Below are the code and all the weights of a small trained network. Each question names an input and a target symbol and asks about switching units off, where a switched-off unit gives its printed mean instead of its output.

import numpy as np


def w(rows, s, z=0):
    codes = np.array(rows[::2]) - 128.0
    scale = np.full(codes.shape[1], s)
    scale[-1] = z or s
    return codes * scale


def f(y):
    return np.maximum(y, 0)


def softmax(a):
    e = np.exp(a - a.max(-1, keepdims=True))
    return e / e.sum(-1, keepdims=True)


def log_softmax(a):
    a = a - a.max(-1, keepdims=True)
    return a - np.log(np.exp(a).sum(-1, keepdims=True))


def net(x, mask):
    ids = ['γδεζηλμπφψ'.index(c) for c in x.split()]
    T = len(ids)
    res = E[ids] + P[:T]
    r = res
    for j in range(2):
        rows = slice(2 * j, 2 * j + 2)
        q, k, v = (r @ M[0][rows].T for M in (Q, K, V))
        z = softmax(np.where(np.tri(T) > 0, q @ k.T / 2**0.5, -1e9)) @ v
        o = O[0][rows]
        res = res + np.where(mask[j], z, o[:, -1]) @ o[:, :-1]
    y = f(res @ A[0][:, :-1].T + A[0][:, -1])
    res = res + np.where(mask[2:14], y, B[0][:, -1]) @ B[0][:, :-1]
    return log_softmax(res[-1] @ U[:, :-1].T + U[:, -1])


Q, K, V, O, A, B = {}, {}, {}, {}, {}, {}
E = w([
[133,127,127,111,94],'γ',
[40,125,144,185,151],'δ',
[34,201,107,175,153],'ε',
[70,164,96,47,171],'ζ',
[100,110,198,146,100],'η',
[1,112,146,111,123],'λ',
[123,130,121,119,72],'μ',
[152,34,137,123,153],'π',
[98,69,94,187,161],'φ',
[99,158,165,179,184],'ψ',
],0.027)
P = w([
[1,61,124,74,179],'0',
[54,52,130,79,171],'1',
[73,66,132,101,170],'2',
[85,75,131,148,172],'3',
[121,81,125,159,167],'4',
[142,82,127,188,168],'5',
[179,93,126,205,168],'6',
[199,108,118,224,170],'7',
[223,116,119,247,158],'8',
],0.0074)
Q[0] = w([
[129,48,83,180,149],'head 1',
[113,251,135,49,95],'head 1',
[132,30,112,224,143],'head 2',
[127,84,121,108,142],'head 2',
],0.019)
K[0] = w([
[237,141,155,222,154],'head 1',
[13,81,114,44,168],'head 1',
[248,147,113,236,126],'head 2',
[101,87,107,220,117],'head 2',
],0.012)
V[0] = w([
[128,14,120,131,2],'head 1',
[196,75,32,115,217],'head 1',
[15,178,9,159,43],'head 2',
[113,166,204,115,78],'head 2',
],0.0083)
O[0] = w([
[98,148,127,201,45,68],'head 1',
[81,147,83,123,133,194],'head 1',
[253,199,87,223,166,159],'head 2',
[126,236,185,132,127,2],'head 2',
],0.011,0.0082)
A[0] = w([
[156,197,118,23,1,247],'neuron 1',
[166,134,147,32,170,112],'neuron 2',
[184,93,60,57,37,98],'neuron 3',
[58,98,169,120,189,198],'neuron 4',
[222,108,179,121,79,6],'neuron 5',
[119,85,212,235,89,155],'neuron 6',
[211,25,65,90,59,115],'neuron 7',
[197,150,67,149,229,160],'neuron 8',
[98,225,91,173,123,254],'neuron 9',
[197,113,138,86,99,61],'neuron 10',
[205,110,62,94,59,116],'neuron 11',
[100,53,108,151,191,138],'neuron 12',
],0.0087,0.0047)
B[0] = w([
[216,49,201,152,255,136],'neuron 1',
[138,92,73,154,84,158],'neuron 2',
[74,115,71,232,155,139],'neuron 3',
[167,135,139,151,153,205],'neuron 4',
[22,185,192,136,134,131],'neuron 5',
[143,102,90,82,45,165],'neuron 6',
[98,185,207,108,157,193],'neuron 7',
[52,94,162,85,97,210],'neuron 8',
[122,170,158,92,81,148],'neuron 9',
[60,184,77,122,161,129],'neuron 10',
[134,155,43,120,160,140],'neuron 11',
[195,199,124,162,112,252],'neuron 12',
],0.0095,0.022)
U = w([
[122,111,120,109,136,69],'γ',
[101,139,142,121,139,76],'δ',
[30,172,148,129,163,31],'ε',
[101,109,77,56,145,208],'ζ',
[129,71,156,94,104,141],'η',
[108,149,144,89,117,161],'λ',
[194,163,109,92,110,137],'μ',
[2,49,145,151,157,1],'π',
[108,119,36,188,156,166],'φ',
[119,105,169,135,217,202],'ψ',
],0.0099,0.0043)

Each question gives the input, a string of symbols that net reads in full, and the target symbol t.
The units are the heads (2 rows each of Q, K, V and O) and the neurons (one row each of A and B). Each row of codes is followed by its name. A weight is (code - 128) times the scale printed after its matrix; where a second scale follows, it is the last column's (O, A, B and U).
mask holds one flag per unit, heads first, then neurons. A switched-off unit (its flag False) gives its mean, the last column of its rows in O or B, instead of its output. The means were averaged over made-up inputs and are rounded, as every weight is.
A unit's drop is (log p(t) with every unit on - log p(t) with that unit switched off) / (log p(t) with every unit on - log p(t) with every unit switched off).
The circuit of an input: a set's keep is (log p(t) with only the set's units on - log p(t) with every unit switched off) / (log p(t) with every unit on - log p(t) with every unit switched off). Starting from the 12 units with the biggest drops (on a tie, the unit counted first), units are removed one at a time, each time the one whose removal leaves the highest keep (on an exact tie, the one counted first), for as long as the keep stays at least 0.8.
units of the circuit, in order: the units of the circuit, biggest drop first
unit that matters most: the unit with the biggest drop
k most important neurons: the k neurons with the biggest drops, biggest first
which heads matter: for each layer, one digit per head in row order, 1 if its drop is at least 0.15 and else 0, layers parted by /
drop of u: that unit's drop, to one decimal
input φ ψ φ ζ ψ φ η, target η: units of the circuit, in order -> (neuron 6; head 1)
input φ ζ ζ η φ λ ζ μ δ, target μ: 3 most important neurons -> (neuron 6; neuron 9; neuron 8)
input φ φ φ γ, target φ: units of the circuit, in order -> (neuron 3; head 2)
input γ ζ π π φ μ, target π: units of the circuit, in order -> (neuron 12; head 1)
input φ ψ π φ φ π λ, target φ: units of the circuit, in order -> (neuron 8; neuron 7)
input ψ φ δ ψ π, target ψ: 2 most important neurons -> (neuron 7; neuron 6)
input ψ φ ψ φ φ γ, target φ: 4 most important neurons -> (neuron 3; neuron 8; neuron 11; neuron 9)
input φ μ φ φ ζ δ, target φ: units of the circuit, in order -> (neuron 7; neuron 8)
input ψ μ ψ ψ γ, target ψ: which heads matter -> 01
input φ δ π ψ π, target ψ: unit that matters most -> neuron 7
input ε φ δ μ ψ μ ψ φ δ, target ψ: which heads matter -> 10
input δ φ φ λ, target φ: which heads matter -> 01
input φ π φ π, target φ: units of the circuit, in order -> (head 1; neuron 8)
input μ ψ ζ ψ φ, target ψ: 3 most important neurons -> (neuron 7; neuron 6; neuron 12)
input ε φ φ ψ μ ψ φ λ, target ψ: units of the circuit, in order -> (head 1; neuron 6; neuron 8)
input ψ φ φ ψ π δ, target ψ: 2 most important neurons -> (neuron 4; neuron 8)
input φ μ μ, target φ: most important neuron -> (neuron 3)
input λ ζ φ ζ, target λ: 2 most important neurons -> (neuron 8; neuron 9)
input φ μ ψ μ φ δ ζ π δ, target π: which heads matter -> 11
input μ π π, target π: which heads matter -> 11
input π ψ δ ψ ψ μ, target ψ: 4 most important neurons -> (neuron 1; neuron 8; neuron 6; neuron 12)
input λ δ φ φ η μ, target φ: which heads matter -> 00
input ψ δ γ, target ψ: which heads matter -> 10
input φ ψ ψ ζ π π γ, target π: 2 most important neurons -> (neuron 12; neuron 3)
input ψ φ π λ φ φ φ π, target φ: most important neuron -> (neuron 3)
input φ ψ δ λ, target ψ: drop of neuron 3 -> 0.0
input η ψ π η, target η: drop of head 1 -> 0.5
input μ ε γ ε π π, target π: drop of head 2 -> 1.0
input ε φ δ, target φ: drop of neuron 7 -> 0.2
